The symbols move the points like this.
w708 α w249
w708 ψ w471
w708 θ w978
w708 η w905
w708 χ w387
w708 ω w104
w610 α w944
w610 ψ w348
w610 θ w974
w610 η w351
w610 χ w429
w610 ω w384
w730 α w40
w730 ψ w684
w730 θ w599
w730 η w346
w730 χ w720
w730 ω w202
w191 α w88
w191 ψ w516
w191 θ w374
w191 η w954
w191 χ w778
w191 ω w556
w903 α w601
w903 ψ w561
w903 θ w165
w903 η w705
w903 χ w297
w903 ω w405
w750 α w331
w750 ψ w254
w750 θ w601
w750 η w261
w750 χ w48
w750 ω w220
w670 α w297
w670 ψ w358
w670 θ w776
w670 η w60
w670 χ w705
w670 ω w634
w864 α w229
w864 ψ w168
w864 θ w492
w864 η w16
w864 χ w382
w864 ω w829
w56 α w405
w56 ψ w745
w56 θ w568
w56 η w810
w56 χ w634
w56 ω w749
w348 α w568
w348 ψ w225
w348 θ w429
w348 η w480
w348 χ w590
w348 ω w610
w261 α w812
w261 ψ w534
w261 θ w750
w261 η w526
w261 χ w254
w261 ω w297
w978 α w384
w978 ψ w387
w978 θ w894
w978 η w708
w978 χ w924
w978 ω w826
w168 α w1
w168 ψ w515
w168 θ w382
w168 η w299
w168 χ w355
w168 ω w864
w472 α w254
w472 ψ w768
w472 θ w561
w472 η w601
w472 χ w526
w472 ω w705
w1 α w437
w1 ψ w556
w1 θ w663
w1 η w9
w1 χ w217
w1 ω w229
w780 α w235
w780 ψ w829
w780 θ w679
w780 η w844
w780 χ w396
w780 ω w534
w778 α w834
w778 ψ w274
w778 θ w991
w778 η w516
w778 χ w793
w778 ω w374
w663 α w973
w663 ψ w217
w663 θ w515
w663 η w1
w663 χ w383
w663 ω w299
w925 α w355
w925 ψ w229
w925 θ w16
w925 η w769
w925 χ w299
w925 ω w235
w639 α w117
w639 ψ w834
w639 θ w516
w639 η w88
w639 χ w202
w639 ω w954
w165 α w472
w165 ψ w297
w165 θ w60
w165 η w903
w165 χ w220
w165 ω w825
w556 α w774
w556 ψ w191
w556 θ w217
w556 η w973
w556 χ w374
w556 ω w1
w601 α w534
w601 ψ w48
w601 θ w472
w601 η w750
w601 χ w768
w601 ω w358
w545 α w670
w545 ψ w405
w545 θ w810
w545 η w723
w545 χ w825
w545 ω w225
w382 α w663
w382 ψ w355
w382 θ w769
w382 η w168
w382 χ w11
w382 ω w492
w905 α w986
w905 ψ w384
w905 θ w708
w905 η w164
w905 χ w471
w905 ω w157
w990 α w387
w990 ψ w164
w990 θ w157
w990 η w894
w990 χ w905
w990 ω w895
w680 α w157
w680 ψ w826
w680 θ w684
w680 η w40
w680 χ w49
w680 ω w346
w202 α w907
w202 ψ w730
w202 θ w274
w202 η w834
w202 χ w599
w202 ω w516
w826 α w905
w826 ψ w978
w826 θ w49
w826 η w104
w826 χ w894
w826 ω w680
w164 α w205
w164 ψ w249
w164 θ w905
w164 η w924
w164 χ w384
w164 ω w990
w11 α w383
w11 ψ w9
w11 θ w229
w11 η w355
w11 χ w1
w11 ω w769
w299 α w9
w299 ψ w663
w299 θ w168
w299 η w229
w299 χ w515
w299 ω w16
w157 α w924
w157 ψ w905
w157 θ w104
w157 η w990
w157 χ w708
w157 ω w581
w829 α w925
w829 ψ w864
w829 θ w396
w829 η w96
w829 χ w492
w829 ω w780
w698 α w829
w698 ψ w491
w698 θ w812
w698 η w679
w698 χ w882
w698 ω w48
w678 α w225
w678 ψ w749
w678 θ w209
w678 η w429
w678 χ w944
w678 ω w205
w810 α w776
w810 ψ w825
w810 θ w56
w810 η w545
w810 χ w745
w810 ω w590
w944 α w810
w944 ψ w568
w944 θ w480
w944 η w749
w944 χ w401
w944 ω w209
w526 α w698
w526 ψ w331
w526 θ w261
w526 η w768
w526 χ w534
w526 ω w561
w907 α w895
w907 ψ w40
w907 θ w346
w907 η w624
w907 χ w680
w907 ω w82
w895 α w978
w895 ψ w990
w895 θ w581
w895 η w49
w895 χ w157
w895 ω w720
w94 α w168
w94 ψ w769
w94 θ w235
w94 η w492
w94 χ w925
w94 ω w491
w986 α w429
w986 ψ w209
w986 θ w249
w986 η w205
w986 χ w351
w986 ω w924
w844 α w94
w844 ψ w96
w844 θ w780
w844 η w882
w844 χ w829
w844 ω w331
w437 α w778
w437 ψ w774
w437 θ w973
w437 η w943
w437 χ w954
w437 ω w306
w355 α w217
w355 ψ w306
w355 θ w11
w355 η w515
w355 χ w9
w355 ω w382
w749 α w545
w749 ψ w56
w749 θ w944
w749 η w590
w749 χ w568
w749 ω w678
w568 α w825
w568 ψ w634
w568 θ w401
w568 η w56
w568 χ w723
w568 ω w944
w88 α w599
w88 ψ w82
w88 θ w639
w88 η w793
w88 χ w834
w88 ω w774
w974 α w480
w974 ψ w429
w974 θ w205
w974 η w610
w974 χ w678
w974 ω w471
w534 α w882
w534 ψ w780
w534 θ w254
w534 η w331
w534 χ w679
w534 ω w261
w924 α w974
w924 ψ w986
w924 θ w164
w924 η w387
w924 χ w249
w924 ω w894
w254 α w844
w254 ψ w679
w254 θ w48
w254 η w534
w254 χ w698
w254 ω w750
w40 α w990
w40 ψ w104
w40 θ w680
w40 η w581
w40 χ w826
w40 ω w907
w9 α w943
w9 ψ w973
w9 θ w1
w9 η w306
w9 χ w556
w9 ω w11
w249 α w678
w249 ψ w351
w249 θ w384
w249 η w986
w249 χ w610
w249 ω w164
w561 α w48
w561 ψ w526
w561 θ w297
w561 η w472
w561 χ w261
w561 ω w903
w49 α w708
w49 ψ w894
w49 θ w895
w49 η w826
w49 χ w990
w49 ω w684
w492 α w299
w492 ψ w382
w492 θ w94
w492 η w864
w492 χ w769
w492 ω w396
w82 α w720
w82 ψ w907
w82 θ w834
w82 η w117
w82 χ w346
w82 ω w88
w351 α w749
w351 ψ w480
w351 θ w610
w351 η w209
w351 χ w348
w351 ω w249
w384 α w209
w384 ψ w610
w384 θ w471
w384 η w249
w384 χ w974
w384 ω w905
w306 α w374
w306 ψ w437
w306 θ w9
w306 η w383
w306 χ w973
w306 ω w355
w229 α w306
w229 ψ w1
w229 θ w299
w229 η w11
w229 χ w663
w229 ω w925
w793 α w730
w793 ψ w117
w793 θ w88
w793 η w274
w793 χ w82
w793 ω w991
w209 α w590
w209 ψ w944
w209 θ w351
w209 η w678
w209 χ w480
w209 ω w986
w205 α w348
w205 ψ w678
w205 θ w986
w205 η w974
w205 χ w209
w205 ω w387
w274 α w346
w274 ψ w599
w274 θ w793
w274 η w202
w274 χ w117
w274 ω w778
w480 α w56
w480 ψ w401
w480 θ w348
w480 η w944
w480 χ w225
w480 ω w351
w769 α w515
w769 ψ w11
w769 θ w925
w769 η w382
w769 χ w229
w769 ω w94
w723 α w60
w723 ψ w776
w723 θ w545
w723 η w634
w723 χ w405
w723 ω w401
w684 α w104
w684 ψ w49
w684 θ w720
w684 η w680
w684 χ w895
w684 ω w730
w634 α w165
w634 ψ w670
w634 θ w723
w634 η w745
w634 χ w776
w634 ω w568
w894 α w471
w894 ψ w924
w894 θ w990
w894 η w978
w894 χ w164
w894 ω w49
w599 α w680
w599 ψ w720
w599 θ w117
w599 η w730
w599 χ w624
w599 ω w274
w374 α w639
w374 ψ w778
w374 θ w943
w374 η w191
w374 χ w991
w374 ω w217
w679 α w96
w679 ψ w396
w679 θ w698
w679 η w780
w679 χ w491
w679 ω w254
w705 α w750
w705 ψ w472
w705 θ w903
w705 η w358
w705 χ w561
w705 ω w776
w225 α w634
w225 ψ w545
w225 θ w590
w225 η w401
w225 χ w810
w225 ω w348
w954 α w793
w954 ψ w639
w954 θ w191
w954 η w774
w954 χ w516
w954 ω w973
w515 α w556
w515 ψ w383
w515 θ w355
w515 η w663
w515 χ w306
w515 ω w168
w383 α w191
w383 ψ w943
w383 θ w306
w383 η w217
w383 χ w437
w383 ω w515
w396 α w16
w396 ψ w492
w396 θ w491
w396 η w829
w396 χ w94
w396 ω w679
w590 α w723
w590 ψ w810
w590 θ w749
w590 η w225
w590 χ w56
w590 ω w429
w96 α w769
w96 ψ w16
w96 θ w829
w96 η w235
w96 χ w864
w96 ω w844
w720 α w826
w720 ψ w895
w720 θ w624
w720 η w684
w720 χ w581
w720 ω w599
w429 α w401
w429 ψ w590
w429 θ w678
w429 η w348
w429 χ w749
w429 ω w974
w516 α w82
w516 ψ w202
w516 θ w778
w516 η w639
w516 χ w274
w516 ω w191
w331 α w491
w331 ψ w844
w331 θ w534
w331 η w812
w331 χ w780
w331 ω w526
w387 α w610
w387 ψ w205
w387 θ w924
w387 η w471
w387 χ w986
w387 ω w978
w220 α w526
w220 ψ w750
w220 θ w358
w220 η w297
w220 χ w601
w220 ω w60
w297 α w768
w297 ψ w261
w297 θ w220
w297 η w561
w297 χ w750
w297 ω w165
w346 α w581
w346 ψ w680
w346 θ w730
w346 η w907
w346 χ w684
w346 ω w834
w471 α w351
w471 ψ w974
w471 θ w387
w471 η w384
w471 χ w205
w471 ω w708
w812 α w396
w812 ψ w882
w812 θ w331
w812 η w698
w812 χ w844
w812 ω w768
w776 α w220
w776 ψ w705
w776 θ w405
w776 η w670
w776 χ w903
w776 ω w723
w401 α w745
w401 ψ w723
w401 θ w225
w401 η w568
w401 χ w545
w401 ω w480
w358 α w261
w358 ψ w601
w358 θ w705
w358 η w220
w358 χ w472
w358 ω w670
w973 α w991
w973 ψ w954
w973 θ w556
w973 η w437
w973 χ w191
w973 ω w9
w48 α w780
w48 ψ w698
w48 θ w768
w48 η w254
w48 χ w812
w48 ω w601
w405 α w358
w405 ψ w903
w405 θ w825
w405 η w776
w405 χ w165
w405 ω w545
w991 α w202
w991 ψ w793
w991 θ w774
w991 η w778
w991 χ w88
w991 ω w943
w825 α w705
w825 ψ w165
w825 θ w745
w825 η w405
w825 χ w60
w825 ω w810
w624 α w49
w624 ψ w581
w624 θ w907
w624 η w720
w624 χ w40
w624 ω w117
w60 α w561
w60 ψ w220
w60 θ w670
w60 η w165
w60 χ w358
w60 ω w745
w104 α w164
w104 ψ w708
w104 θ w826
w104 η w157
w104 χ w978
w104 ω w40
w117 α w684
w117 ψ w624
w117 θ w82
w117 η w599
w117 χ w907
w117 ω w793
w745 α w903
w745 ψ w60
w745 θ w634
w745 η w825
w745 χ w670
w745 ω w56
w882 α w492
w882 ψ w235
w882 θ w844
w882 η w491
w882 χ w96
w882 ω w812
w768 α w679
w768 ψ w812
w768 θ w526
w768 η w48
w768 χ w331
w768 ω w472
w235 α w382
w235 ψ w925
w235 θ w96
w235 η w94
w235 χ w16
w235 ω w882
w834 α w624
w834 ψ w346
w834 θ w202
w834 η w82
w834 χ w730
w834 ω w639
w217 α w954
w217 ψ w374
w217 θ w383
w217 η w556
w217 χ w943
w217 ω w663
w491 α w864
w491 ψ w94
w491 θ w882
w491 η w396
w491 χ w235
w491 ω w698
w774 α w274
w774 ψ w88
w774 θ w954
w774 η w991
w774 χ w639
w774 ω w437
w16 α w11
w16 ψ w299
w16 θ w864
w16 η w925
w16 χ w168
w16 ω w96
w581 α w894
w581 ψ w157
w581 θ w40
w581 η w895
w581 χ w104
w581 ω w624
w943 α w516
w943 ψ w991
w943 θ w437
w943 η w374
w943 χ w774
w943 ω w383

The rows follow the links: the fewer symbols apart two points are, the more alike their rows tend to be.

Each row is also shifted at random along 4 hidden directions that mean nothing.

Some points, each with a row of numbers:
w925	-114,-2,-16,-17,-28,-25,-9,-29,31,4,20,30,1,-33,12,6,6,20,24,4,7,12,10,33,51,-42,-17,6,34,-21,-24,-5,8,-24
w895	45,22,21,12,-7,-15,-36,28,-18,6,33,-14,82,-10,15,-28,46,-21,-20,39,23,-13,3,-27,-5,-2,23,37,-44,-4,-3,24,-7,10
w297	101,-7,-2,-25,13,35,44,8,11,1,3,4,-25,14,4,-11,-19,15,-11,-33,-5,19,-15,-14,-18,13,-18,-18,-26,9,8,-19,21,51
w534	-25,27,2,7,-10,-3,-29,29,11,13,-6,-15,0,-38,27,36,-21,1,-15,-27,-12,22,5,34,39,28,-5,-7,12,-3,2,-7,27,12
w82	8,4,0,31,32,6,-3,30,-28,20,-19,-34,10,-5,-41,-5,14,-18,45,10,-16,-46,3,3,5,22,-21,-14,17,12,25,-16,21,-19
w384	72,-10,-1,-26,-5,-12,-5,-16,2,-52,17,22,34,28,15,-27,21,-22,-29,13,30,8,-14,-11,-13,-36,62,36,-49,-32,-12,32,-44,16
w261	21,7,-15,-8,9,13,19,17,23,-7,-6,-8,-32,-16,7,17,-16,-5,-6,-43,-8,19,-13,26,13,18,-2,-25,-13,-5,3,-19,27,42
w826	-87,11,50,0,-1,0,10,23,-35,-1,21,-8,-3,-4,-1,-15,44,-24,0,27,-22,-38,8,0,47,27,-18,-22,-7,10,40,-21,20,-15
w882	121,-6,20,-29,-34,3,-3,-14,-3,10,31,10,38,-1,25,-9,-13,38,-1,3,14,21,-2,-4,23,-22,-10,28,-9,-22,-9,12,2,1
w749	19,-20,9,7,12,9,-21,23,-24,-6,-18,-27,36,43,4,-12,-33,13,3,-16,6,4,-3,-19,-28,17,19,28,-2,-6,28,19,-27,-29
w864	8,-19,-22,-4,-34,-17,19,-16,42,2,36,12,-31,-17,3,22,-2,26,27,7,13,23,-16,8,0,-13,-7,-2,15,-28,-16,-2,1,4
w670	71,-8,16,17,12,20,8,62,12,15,16,-29,-19,26,28,-16,-3,9,-35,-14,-15,29,9,-33,-32,65,-30,-24,-12,46,33,-31,18,15
w943	18,-10,-46,22,9,-3,28,-16,29,-9,-28,17,-82,-11,-40,27,5,-19,9,10,-11,-6,-11,2,-45,9,-8,-42,26,16,-13,-24,-16,16
w209	119,-26,43,-14,-1,-5,32,-9,-5,-42,31,21,-40,63,32,-29,26,-6,-44,20,-6,9,0,-32,-17,4,26,-3,-19,21,28,7,-35,-25
w894	4,-15,49,-38,-11,21,94,-67,-19,-22,35,49,-87,35,-13,-9,34,-1,-7,21,-15,-28,-17,-22,5,-22,8,-31,-30,5,12,2,4,23
w907	-42,3,1,17,37,-10,25,15,3,-2,14,-13,-19,-4,-33,-13,48,-34,47,9,-13,-43,0,13,29,-4,-8,-28,5,6,21,-14,31,-10
w164	19,-23,24,-9,-1,7,26,43,-27,-38,7,-16,-35,27,-14,-22,24,-26,8,9,-12,-26,-30,-11,10,41,5,-31,-20,-14,65,-32,-14,7
w581	-67,28,12,49,-3,-10,-34,53,-21,24,3,-49,33,-30,-10,29,27,-30,5,26,-2,-22,-7,-13,-12,54,13,4,-14,-1,15,5,10,12
w978	31,-14,42,-53,-8,14,52,-56,-29,-34,33,51,-8,33,3,-44,36,-6,-10,21,8,-25,-10,-16,25,-52,15,4,-42,-14,2,11,-10,12
w96	24,-12,-13,0,-37,2,10,-23,17,19,16,-3,-10,-18,-11,46,-35,43,29,-5,14,20,-27,3,-18,-6,7,15,10,-39,-19,21,4,20
w954	-12,20,-33,-20,19,-25,-30,-56,12,-19,-23,54,57,-17,2,-38,32,-26,-15,12,20,-11,40,31,32,-92,10,27,12,6,-60,18,-14,-26
w825	-128,16,6,-40,35,-2,-11,-53,21,-5,16,41,55,12,48,-46,3,3,-31,-38,11,19,54,32,56,-88,5,33,-4,23,-47,25,24,-25
w387	-15,1,-6,11,-10,-7,-34,34,-22,-23,-22,-32,31,1,-16,17,-10,-22,-7,5,16,-6,-35,-10,-32,32,51,21,-33,-43,17,18,-37,25
w94	74,-26,-13,-12,-35,-8,26,-17,37,4,40,13,-21,-4,2,15,-8,34,32,3,19,26,-25,-1,-15,-18,-2,4,2,-32,-17,6,-1,13
w639	56,21,-13,24,10,-8,-19,-29,-8,20,-22,12,17,-11,-14,4,10,-13,-11,25,1,-17,26,-9,-28,-21,5,14,9,27,-36,19,-10,-12
w698	18,19,29,-44,-25,-4,-13,-39,0,5,20,35,36,-19,49,-9,-2,17,-25,-14,5,16,22,31,71,-51,-2,23,0,-8,-27,16,21,-16
w217	-19,-5,-48,14,-10,5,-8,-1,0,10,-49,-1,-18,-19,-43,22,-27,8,20,9,-1,-4,-14,-3,-43,12,-20,-17,29,-8,-12,-22,-22,13
w1	11,-25,-10,0,-31,10,29,-2,-2,11,-15,15,-59,-3,-22,3,-9,26,12,29,-15,-6,-11,-23,-26,28,-54,-39,33,13,15,-43,-12,-3
w590	-130,-6,9,-16,26,8,-29,-18,-29,-1,-32,-10,50,28,-2,-9,-45,14,17,-38,3,-7,14,21,25,-32,17,33,15,-12,4,31,-8,-47
w429	-95,0,26,25,3,0,-34,42,-44,0,-34,-42,-2,21,2,23,-34,-5,-4,-7,-21,-7,4,4,3,60,9,1,23,2,48,3,-15,-45
w776	-76,13,6,-14,20,14,24,-52,19,15,12,25,-20,8,31,8,-22,21,-39,-31,1,29,28,2,-11,-29,4,7,-9,39,-43,28,24,14
w396	111,-21,19,-17,-30,4,19,20,6,5,37,-7,-15,8,11,-8,-5,31,26,-2,-1,9,-15,-5,25,17,-30,-11,11,-20,32,-25,14,-12
w556	-82,-6,-37,-14,9,-7,-2,-16,-2,-9,-43,25,-2,-20,-32,-18,-3,-7,22,1,-3,-21,7,27,24,-36,-32,-16,38,-6,-8,-34,-7,-21
w903	4,18,5,0,11,22,-54,68,-24,29,-23,-41,90,-5,24,-30,-33,15,-24,-29,5,16,10,-15,5,38,-27,21,-13,11,17,-18,16,10
w401	-9,-21,-1,-23,36,-2,-32,10,-5,-18,-5,-9,93,46,19,-65,-15,0,10,-30,18,2,18,7,24,-51,17,46,-6,-15,7,17,-15,-41
w624	-91,18,-5,32,37,-19,-39,63,-15,8,-7,-47,59,-27,-26,-18,40,-43,46,6,-7,-44,5,20,51,16,-8,1,9,-8,27,-19,30,-23

In each set, the symbols that take the first to the second take the third to the fourth, perhaps in another order. Give the fourth.
Answers are names.
12,5,36,-6,-18,0,0,36,-11,13,10,-13,-27,-12,24,12,-6,16,1,-10,-29,4,5,25,66,42,-45,-31,24,6,41,-35,32,-22
: -4,-11,-23,-4,-38,-16,13,-39,47,6,35,29,-23,-24,3,26,-1,31,18,9,17,30,-10,3,-12,-29,8,8,12,-25,-39,15,-5,8
:: 40,-25,-5,11,38,-3,7,49,37,-16,24,-22,-9,39,24,-37,6,-5,-6,-26,1,26,13,-14,-22,18,0,-4,-7,27,25,-17,5,-7
: w220

162,3,-8,42,18,-1,-54,78,-27,24,-18,-57,95,-2,-26,-32,15,-16,26,27,13,-30,1,-35,-36,38,-9,27,-10,-1,22,-9,-7,-11
: 18,11,29,11,-1,-4,6,17,-10,0,38,-7,9,-2,5,-13,54,-24,-7,40,-2,-20,1,-23,3,16,4,-3,-29,13,13,2,7,6
:: 91,15,-23,-16,3,0,-33,32,22,-13,4,-10,52,-19,27,-13,-7,-3,-24,-33,18,30,-2,15,15,-6,12,16,-28,-17,-13,2,8,37
: w396

90,3,31,-29,-24,-2,-4,2,-4,6,28,13,16,-5,41,-12,2,21,-17,-4,-3,18,12,14,53,-4,-19,3,1,-4,6,-9,16,-13
: -84,9,-26,-7,-38,-27,-24,-44,36,14,19,31,26,-39,15,23,-8,26,6,14,22,24,4,18,7,-47,7,28,16,-25,-54,25,-9,-4
:: 11,12,4,28,19,0,11,-19,-15,22,-22,2,-34,-4,-29,13,11,-18,10,20,-22,-30,22,1,-4,8,-21,-24,28,36,-5,-7,13,-22
: w680

-52,8,12,3,25,12,3,18,12,15,5,-5,-3,13,32,-10,-12,9,-28,-28,-12,23,24,-5,4,16,-19,-10,0,38,3,-10,26,0
: 4,-18,9,-6,13,13,-16,-23,-22,0,-12,-7,41,45,7,-5,-37,18,-2,-20,15,7,2,-13,-26,-21,33,41,-10,-6,-4,40,-28,-21
:: -12,14,5,12,27,5,11,-32,-25,23,-20,2,-4,-5,-38,3,6,-13,30,10,-11,-39,20,7,10,-22,-16,-11,21,22,-9,8,16,-22
: w437

-16,-11,7,23,36,4,59,2,6,3,13,-11,-79,7,-50,6,36,-25,58,3,-29,-48,-6,2,8,14,-20,-54,14,18,27,-27,36,0
: 7,7,-6,19,25,-12,11,7,11,0,23,-9,6,-7,-24,-4,44,-27,31,17,5,-26,-2,-3,-2,-13,14,-1,-15,0,-8,10,17,12
:: 84,-32,-8,-21,34,1,20,-19,25,-26,27,11,20,61,19,-41,-7,11,-2,-25,25,22,3,-22,-36,-48,33,33,-28,-1,-11,29,-22,-6
: w545

66,-1,2,-21,-18,5,-37,11,-35,-25,-3,-6,99,9,-2,-27,3,-10,-12,20,38,-8,-24,-28,-25,-17,51,57,-57,-50,-3,35,-43,28
: -32,-13,14,-14,8,-9,3,35,-13,-53,2,-4,-9,23,2,-29,28,-36,2,-2,-10,-19,-14,10,38,9,17,-13,-14,-23,50,-20,-18,-11
:: 50,-16,43,-22,29,22,30,74,-6,-3,20,-7,-24,38,33,-73,22,3,-17,-23,-37,1,24,-9,52,46,-74,-46,4,53,72,-76,40,-21
: w220

7,-21,-1,-14,-33,-19,36,-22,43,-6,48,41,-61,-4,19,-4,30,19,2,25,0,19,4,2,10,-15,-27,-21,25,9,-9,-22,1,-15
: 18,-9,-35,-43,1,-10,-7,-38,3,-22,-24,53,42,-9,-10,-59,15,-3,6,10,21,-13,14,11,22,-79,-18,14,14,-10,-35,-15,-25,-19
:: -25,2,-10,-8,-39,-26,-47,15,8,13,12,13,57,-28,25,-18,13,20,-6,34,16,19,15,-5,20,-14,-26,24,20,-10,-17,-12,-14,-30
: w437

-43,7,-10,30,23,11,8,2,33,17,7,-15,-31,11,15,30,-27,11,-24,-27,-2,38,6,-13,-54,28,11,-2,-8,35,-19,17,16,25
: -103,-11,-14,5,43,-1,-27,18,7,-3,-17,-31,44,26,3,-14,-31,2,16,-40,9,8,10,17,7,-15,18,24,8,-9,7,14,3,-27
:: -18,-3,-46,-19,6,-7,34,-90,31,-20,-20,65,-43,-8,-29,0,6,-8,4,7,8,-6,5,15,-15,-81,6,-5,15,2,-63,7,-21,12
: w9

108,-29,3,-3,-41,0,19,22,6,4,18,16,-37,7,5,-23,17,25,-6,43,-6,10,-5,-41,-27,30,-54,-23,19,17,20,-48,-23,-8
: -72,6,-35,-4,-30,8,-23,-34,-15,27,-48,17,31,-32,-25,18,-42,27,6,16,14,2,-6,-3,-30,-23,-17,19,25,-14,-40,5,-26,3
:: -11,0,19,-30,20,33,17,19,-14,6,-7,-1,4,10,16,-34,-17,14,-8,-38,-15,6,8,8,38,4,-41,-19,-5,17,24,-32,36,8
: w561

-75,-4,4,-25,-36,-21,-2,-31,16,3,20,45,2,-21,23,-17,16,19,-4,25,3,9,21,16,44,-37,-36,-3,35,1,-21,-15,2,-36
: -7,-5,-5,17,-42,-5,-34,49,-8,25,-15,-14,11,-20,-1,-2,-4,25,1,33,-6,7,-1,-20,-12,49,-52,-11,35,4,23,-39,-14,-20
:: 49,5,3,-5,4,33,9,6,-5,22,-4,-10,10,6,13,2,-38,26,-28,-30,2,24,-5,-20,-34,17,-14,4,-23,20,-7,0,19,44
: w297

-80,31,31,8,-15,1,-25,6,-39,17,5,-14,53,-20,-2,6,20,-16,-8,28,4,-25,3,-9,11,7,14,23,-24,-7,1,21,4,12
: -12,-6,12,-55,-1,-1,25,-65,-14,-51,13,49,21,21,5,-35,24,-18,-12,3,21,-16,-8,6,25,-80,46,24,-42,-32,-17,30,-27,13
:: -34,0,17,-23,30,6,20,-18,25,-5,26,28,-5,23,44,-44,12,5,-33,-25,-6,21,36,5,29,-35,-17,-1,-6,45,-13,-4,22,-14
: w297

4,-29,24,22,-4,17,64,41,-20,-27,1,-33,-124,26,-37,34,8,-23,19,4,-32,-24,-53,-23,-37,90,4,-67,-9,-7,74,-35,-8,31
: -74,-1,53,-28,-3,13,49,-19,-42,-14,16,24,-37,15,-5,-20,37,-10,0,16,-22,-41,-3,-1,49,-2,-12,-24,-13,3,34,-14,13,-7
:: -28,-4,-34,-30,-12,0,-6,-54,-4,-1,-32,49,26,-11,-20,-26,-10,15,7,10,17,-8,6,10,3,-64,-20,11,20,-16,-37,-6,-22,-5
: w515

25,-27,-11,9,-21,-23,-14,76,29,-4,28,-27,-7,-14,7,-13,14,13,41,10,-4,11,-16,6,32,39,-41,-24,32,-24,44,-51,6,-25
: -34,1,-13,12,-49,-15,-14,-8,20,23,11,8,-10,-27,9,27,-3,26,-7,31,9,25,2,-12,-23,11,-16,5,23,-4,-23,-1,-14,-4
:: -41,-6,29,-35,-25,5,39,-50,-2,12,16,27,-43,-14,5,17,-17,37,27,-17,-14,1,1,33,63,-27,-28,-16,28,-14,1,0,31,-17
: w492

